Below is a small trained network, with its code and all its weights. Each question gives an input and a class and asks what happens when units are switched off, that is, made to give their printed mean instead of their output.

import numpy as np


def w(rows, s, z=0):
    codes = np.array(rows[::2]) - 128.0
    scale = np.full(codes.shape[1], s)
    scale[-1] = z or s
    return codes * scale


def f(y):
    return np.maximum(y, 0)


def log_softmax(a):
    a = a - a.max(-1, keepdims=True)
    return a - np.log(np.exp(a).sum(-1, keepdims=True))


def net(x, mask):
    res = np.array(x, float).reshape(1, 7) / 4 @ E
    y = f(res @ A[0][:, :-1].T + A[0][:, -1])
    res = res + np.where(mask, y, B[0][:, -1]) @ B[0][:, :-1]
    return log_softmax(res[-1] @ U[:, :-1].T + U[:, -1])


A, B = {}, {}
E = w([
[161,1,53,202,103,183,131,12,138],'x0',
[42,234,77,128,150,122,109,117,184],'x1',
[175,82,149,82,86,113,112,179,152],'x2',
[99,204,208,56,81,144,136,46,156],'x3',
[141,180,202,153,158,136,196,132,36],'x4',
[154,100,125,90,147,104,77,60,54],'x5',
[216,16,164,108,3,125,96,177,140],'x6',
],0.0086)
A[0] = w([
[157,97,129,52,59,136,60,56,87,103],'N1',
[137,99,162,71,63,121,111,74,134,179],'N2',
[192,123,148,139,89,161,192,177,180,154],'N3',
[59,195,164,101,150,114,72,131,157,61],'N4',
[168,126,165,139,67,93,160,113,160,175],'N5',
[155,110,98,159,121,122,125,139,155,160],'N6',
[124,107,175,146,77,114,163,157,123,168],'N7',
[121,132,127,100,123,110,134,95,128,21],'N8',
[133,95,95,145,151,117,95,148,148,176],'N9',
[56,152,84,178,137,147,134,57,120,109],'N10',
[72,179,96,202,167,128,120,5,141,177],'N11',
[129,233,83,66,134,135,143,131,172,176],'N12',
[134,145,114,166,148,124,120,89,133,136],'N13',
[98,167,145,93,112,94,128,159,172,191],'N14',
[134,69,39,159,170,129,105,145,158,135],'N15',
[99,136,91,155,134,120,158,65,150,135],'N16',
[129,127,171,148,217,120,130,149,83,148],'N17',
[143,138,137,116,200,114,131,133,21,220],'N18',
[143,123,86,120,128,109,163,137,136,102],'N19',
[103,183,158,104,101,120,110,150,141,194],'N20',
[122,151,197,150,72,148,141,187,149,97],'N21',
[145,132,130,169,169,122,136,130,126,84],'N22',
[93,47,106,173,127,116,120,175,147,140],'N23',
[184,94,105,108,107,125,148,134,139,252],'N24',
],0.013,0.0029)
B[0] = w([
[195,72,181,65,86,60,91,118,164,212],'N1',
[167,96,187,67,119,102,78,116,103,201],'N2',
[53,135,145,158,122,209,122,108,120,183],'N3',
[128,192,97,63,162,106,143,159,181,213],'N4',
[75,130,183,134,115,158,102,115,121,177],'N5',
[114,113,78,116,120,144,114,127,101,166],'N6',
[86,141,154,193,135,166,91,133,120,170],'N7',
[141,112,112,121,145,130,119,127,140,143],'N8',
[115,105,74,91,108,131,135,139,131,169],'N9',
[162,133,132,155,213,136,145,51,143,214],'N10',
[185,121,118,178,250,132,148,31,142,255],'N11',
[125,169,113,52,217,103,148,132,137,219],'N12',
[148,119,117,131,164,139,154,100,116,166],'N13',
[92,157,124,50,132,135,118,141,143,190],'N14',
[114,78,14,131,102,130,129,140,141,202],'N15',
[133,117,123,155,184,122,122,74,110,186],'N16',
[159,165,126,179,84,104,178,184,101,185],'N17',
[182,138,163,212,90,91,180,209,108,207],'N18',
[149,126,107,128,132,136,116,144,111,141],'N19',
[82,164,119,78,141,120,126,161,145,191],'N20',
[65,169,154,159,110,192,136,110,114,175],'N21',
[152,127,112,156,109,115,137,124,124,153],'N22',
[107,83,55,127,70,134,119,146,126,187],'N23',
[117,75,119,107,63,127,104,134,128,187],'N24',
],0.018)
U = w([
[70,138,174,159,124,199,114,105,102,39],'0',
[146,88,186,94,109,104,80,95,123,29],'1',
[104,75,2,138,120,144,129,126,138,70],'2',
[164,129,94,183,211,125,171,38,136,177],'3',
[96,217,100,70,191,96,174,157,172,253],'4',
[154,165,139,195,129,87,196,187,78,129],'5',
],0.0098,0.0013)

Each question gives the input, the list of numbers given to net, and the class t.
The units are the neurons (one row each of A and B). Each row of codes is followed by its name. A weight is (code - 128) times the scale printed after its matrix; where a second scale follows, it is the last column's (A, B and U).
mask holds one flag per neuron, in row order. A switched-off neuron (its flag False) gives its mean, the last column of its row in B, instead of its output. The means were averaged over made-up inputs and are rounded, as every weight is.
A unit's drop is (log p(t) with every unit on - log p(t) with that unit switched off) / (log p(t) with every unit on - log p(t) with every unit switched off).
The circuit of an input: a set's keep is (log p(t) with only the set's units on - log p(t) with every unit switched off) / (log p(t) with every unit on - log p(t) with every unit switched off). Starting from the 12 units with the biggest drops (on a tie, the unit counted first), units are removed one at a time, each time the one whose removal leaves the highest keep (on an exact tie, the one counted first), for as long as the keep stays at least 0.8.
circuit, biggest first: the units of the circuit, biggest drop first
most important unit: the unit with the biggest drop
k most important neurons: the k neurons with the biggest drops, biggest first
drop when u is switched off: that unit's drop, to one decimal
input [1,-5,1,-4,-2,6,-7], class 5: circuit, biggest first -> N18; N17
input [0,2,-5,-6,-5,-5,-2], class 2: most important unit -> N15
input [-3,-6,8,-6,2,1,2], class 0: 2 most important neurons -> N3; N7
input [7,-1,8,8,0,-7,0], class 1: 2 most important neurons -> N2; N1
input [-8,-1,5,-7,7,-7,-8], class 5: 3 most important neurons -> N18; N17; N22
input [6,-5,7,-4,6,-2,7], class 2: 3 most important neurons -> N23; N24; N15
input [6,-6,7,2,-4,1,-5], class 1: 2 most important neurons -> N1; N2
input [1,-4,-7,0,-7,5,2], class 1: 2 most important neurons -> N1; N2
input [-7,3,6,-6,-5,-5,8], class 0: 4 most important neurons -> N21; N3; N7; N5
input [-5,-8,-5,5,-6,5,-7], class 4: drop when N3 is switched off -> 0.0
input [0,-7,-6,7,6,-4,-2], class 5: drop when N18 is switched off -> 0.2
input [-6,2,5,-5,2,5,-3], class 5: drop when N17 is switched off -> 0.4
input [7,-4,3,-4,8,-8,6], class 0: drop when N7 is switched off -> 0.1
input [3,-1,-3,-8,-6,-4,-5], class 2: circuit, biggest first -> N15
